Below is a small trained network, with its code and all its weights. Each question gives an input and a class and asks what happens when units are switched off, that is, made to give their printed mean instead of their output.

import numpy as np


def w(rows, s, z=0):
    codes = np.array(rows[::2]) - 128.0
    scale = np.full(codes.shape[1], s)
    scale[-1] = z or s
    return codes * scale


def norm(h):
    return h / np.sqrt((h * h).mean(-1, keepdims=True) + 1e-5)


def f(y):
    return np.maximum(y, 0)


def log_softmax(a):
    a = a - a.max(-1, keepdims=True)
    return a - np.log(np.exp(a).sum(-1, keepdims=True))


def net(x, mask):
    res = np.array(x, float).reshape(1, 8) / 4 @ E
    u = 0
    for l in range(3):
        y = f(norm(res) @ A[l][:, :-1].T + A[l][:, -1])
        res = res + np.where(mask[u : u + 12], y, B[l][:, -1]) @ B[l][:, :-1]
        u += 12
    return log_softmax(norm(res)[-1] @ U[:, :-1].T + U[:, -1])


A, B = {}, {}
E = w([
[177,77,136,126,156,161,157],'x0',
[102,156,126,147,85,143,106],'x1',
[123,143,121,97,173,67,136],'x2',
[220,192,110,57,103,138,26],'x3',
[125,128,129,137,113,147,122],'x4',
[159,179,20,188,150,71,150],'x5',
[119,138,121,106,147,79,126],'x6',
[78,187,38,1,35,234,173],'x7',
],0.0067)
A[0] = w([
[174,170,112,210,102,88,174,167],'L0N1',
[66,131,195,80,153,79,126,237],'L0N2',
[48,142,89,148,190,105,199,44],'L0N3',
[153,94,140,164,142,184,215,66],'L0N4',
[101,52,78,110,199,125,190,90],'L0N5',
[175,108,205,253,111,94,170,197],'L0N6',
[72,155,141,85,44,149,93,138],'L0N7',
[146,78,101,80,190,124,66,82],'L0N8',
[190,120,1,156,140,129,174,64],'L0N9',
[172,159,101,64,98,71,118,213],'L0N10',
[73,156,106,101,145,147,167,12],'L0N11',
[58,138,108,129,172,93,145,203],'L0N12',
],0.0076,0.0011)
B[0] = w([
[114,138,254,129,94,145,140,209],'L0N1',
[183,111,170,149,83,171,126,199],'L0N2',
[148,131,155,153,193,159,89,213],'L0N3',
[156,88,123,145,140,90,74,188],'L0N4',
[137,118,86,131,103,170,140,202],'L0N5',
[142,127,97,79,108,87,95,253],'L0N6',
[161,123,155,136,109,120,148,251],'L0N7',
[152,117,107,136,115,128,146,179],'L0N8',
[121,198,144,129,147,111,198,239],'L0N9',
[151,141,190,139,208,184,121,231],'L0N10',
[146,101,108,139,131,131,66,192],'L0N11',
[133,77,84,166,139,156,127,193],'L0N12',
],0.0085,0.0048)
A[1] = w([
[96,197,109,153,96,151,64,34],'L1N1',
[179,106,113,106,43,77,135,179],'L1N2',
[137,161,184,101,100,119,158,143],'L1N3',
[113,157,33,140,161,160,132,246],'L1N4',
[102,151,13,71,111,254,98,229],'L1N5',
[10,65,96,164,134,100,164,68],'L1N6',
[160,196,187,49,134,127,76,110],'L1N7',
[110,76,156,137,203,163,142,109],'L1N8',
[83,88,105,192,89,147,88,150],'L1N9',
[140,54,176,153,136,99,94,176],'L1N10',
[115,139,41,48,59,150,167,102],'L1N11',
[85,55,178,128,150,149,124,142],'L1N12',
],0.0089,0.0014)
B[1] = w([
[128,132,79,176,129,124,125,163],'L1N1',
[147,106,91,149,90,133,191,165],'L1N2',
[142,139,139,182,87,174,127,174],'L1N3',
[60,127,193,145,126,105,124,182],'L1N4',
[129,68,133,83,166,67,102,255],'L1N5',
[199,224,40,125,181,181,2,152],'L1N6',
[82,109,79,173,156,175,95,229],'L1N7',
[140,173,157,136,121,180,88,172],'L1N8',
[202,88,73,166,127,111,97,163],'L1N9',
[135,147,102,57,69,91,146,209],'L1N10',
[145,124,129,135,113,61,91,196],'L1N11',
[124,146,115,99,147,238,141,178],'L1N12',
],0.0084,0.0078)
A[2] = w([
[116,121,155,136,95,95,152,118],'L2N1',
[153,124,119,178,150,167,172,112],'L2N2',
[167,197,132,140,92,202,80,158],'L2N3',
[150,109,238,45,47,171,138,184],'L2N4',
[136,39,143,184,176,79,144,205],'L2N5',
[39,127,90,23,144,105,136,182],'L2N6',
[131,86,94,171,44,137,156,160],'L2N7',
[110,205,220,149,164,125,249,255],'L2N8',
[119,178,99,159,117,77,179,79],'L2N9',
[218,151,121,123,160,230,123,237],'L2N10',
[107,153,70,203,123,84,189,118],'L2N11',
[254,96,59,27,208,7,189,111],'L2N12',
],0.0079,0.0017)
B[2] = w([
[168,88,74,119,84,166,121,136],'L2N1',
[121,204,118,90,186,161,135,154],'L2N2',
[136,118,89,146,154,162,173,216],'L2N3',
[51,198,143,121,133,68,194,213],'L2N4',
[65,137,124,65,60,123,60,175],'L2N5',
[156,70,225,230,62,7,67,169],'L2N6',
[119,117,79,136,163,104,166,171],'L2N7',
[100,73,138,162,157,143,253,164],'L2N8',
[145,205,190,107,24,179,222,152],'L2N9',
[105,132,108,148,198,108,146,254],'L2N10',
[122,178,147,82,88,173,201,161],'L2N11',
[91,97,85,147,77,151,132,238],'L2N12',
],0.0081,0.0077)
U = w([
[192,159,31,136,230,155,58,9],'0',
[145,55,254,185,25,4,86,74],'1',
[126,141,80,148,149,119,157,252],'2',
[79,188,244,148,111,166,213,117],'3',
[119,71,130,221,164,109,160,175],'4',
],0.0078,0.0025)

Each question gives the input, the list of numbers given to net, and the class t.
The units are the neurons (one row each of A and B). Each row of codes is followed by its name. A weight is (code - 128) times the scale printed after its matrix; where a second scale follows, it is the last column's (A, B and U).
mask holds one flag per neuron, layer by layer. A switched-off neuron (its flag False) gives its mean, the last column of its row in B, instead of its output. The means were averaged over made-up inputs and are rounded, as every weight is.
A unit's drop is (log p(t) with every unit on - log p(t) with that unit switched off) / (log p(t) with every unit on - log p(t) with every unit switched off).
The circuit of an input: a set's keep is (log p(t) with only the set's units on - log p(t) with every unit switched off) / (log p(t) with every unit on - log p(t) with every unit switched off). Starting from the 12 units with the biggest drops (on a tie, the unit counted first), units are removed one at a time, each time the one whose removal leaves the highest keep (on an exact tie, the one counted first), for as long as the keep stays at least 0.8.
units of the circuit, in order: the units of the circuit, biggest drop first
unit that matters most: the unit with the biggest drop
top k neurons: the k neurons with the biggest drops, biggest first
k most important neurons of layer l: the k neurons of layer l with the biggest drops, biggest first
input [-7,-3,-4,6,8,-6,4,8], class 1: unit that matters most -> L1N5
input [-3,8,-2,8,-3,-8,-6,-7], class 0: units of the circuit, in order -> [L1N7; L0N1; L2N6]
input [-2,7,-4,0,8,-6,-6,-2], class 2: 2 most important neurons of layer 1 -> [L1N9; L1N4]
input [-2,5,7,-4,8,7,3,-3], class 3: units of the circuit, in order -> [L0N1; L2N9; L2N11]
input [4,2,-6,2,-8,-7,-1,-6], class 3: units of the circuit, in order -> [L2N4; L1N12; L1N10]
input [-2,-7,-2,-5,-2,0,-8,-5], class 2: top 2 neurons -> [L1N10; L0N6]
input [-3,-1,-3,-5,-2,2,-6,-7], class 1: top 4 neurons -> [L0N6; L0N1; L1N7; L1N10]
input [4,-3,0,-6,8,-5,3,5], class 0: top 2 neurons -> [L1N6; L0N1]
input [3,-3,0,7,-5,-7,-1,-4], class 0: units of the circuit, in order -> [L1N7; L2N6]
input [4,0,2,-3,8,6,5,5], class 3: 2 most important neurons of layer 1 -> [L1N4; L1N10]
input [-5,-7,-6,-7,-2,0,-3,7], class 0: 2 most important neurons of layer 1 -> [L1N6; L1N9]
input [3,-1,2,-5,5,7,-6,4], class 3: units of the circuit, in order -> [L1N4; L2N11]
input [8,-8,2,6,1,-6,-3,-6], class 2: 2 most important neurons of layer 2 -> [L2N6; L2N4]
input [-5,-1,7,0,-5,-3,5,7], class 1: units of the circuit, in order -> [L2N6]
input [6,4,1,0,6,-6,3,6], class 1: top 2 neurons -> [L1N5; L0N1]
input [7,-5,-4,-5,8,5,2,-6], class 1: 4 most important neurons of layer 1 -> [L1N7; L1N10; L1N3; L1N1]
input [5,-3,-5,3,7,-3,-2,6], class 1: top 2 neurons -> [L1N5; L0N1]
input [-5,7,-8,-6,-1,6,5,8], class 1: top 2 neurons -> [L1N5; L1N4]
input [8,-3,-2,-4,-3,-1,-8,6], class 1: 2 most important neurons of layer 1 -> [L1N5; L1N11]
input [-3,1,-1,-5,-5,4,-6,-6], class 1: top 4 neurons -> [L0N6; L0N1; L1N7; L1N10]
input [-8,-5,-1,6,2,-8,3,-1], class 3: top 2 neurons -> [L2N4; L0N2]
input [6,-6,5,-6,3,7,8,2], class 3: unit that matters most -> L0N9
input [1,0,0,-3,4,6,-8,-2], class 3: top 2 neurons -> [L0N9; L1N5]
input [2,-2,-4,5,4,-7,1,-3], class 3: 2 most important neurons of layer 2 -> [L2N4; L2N12]
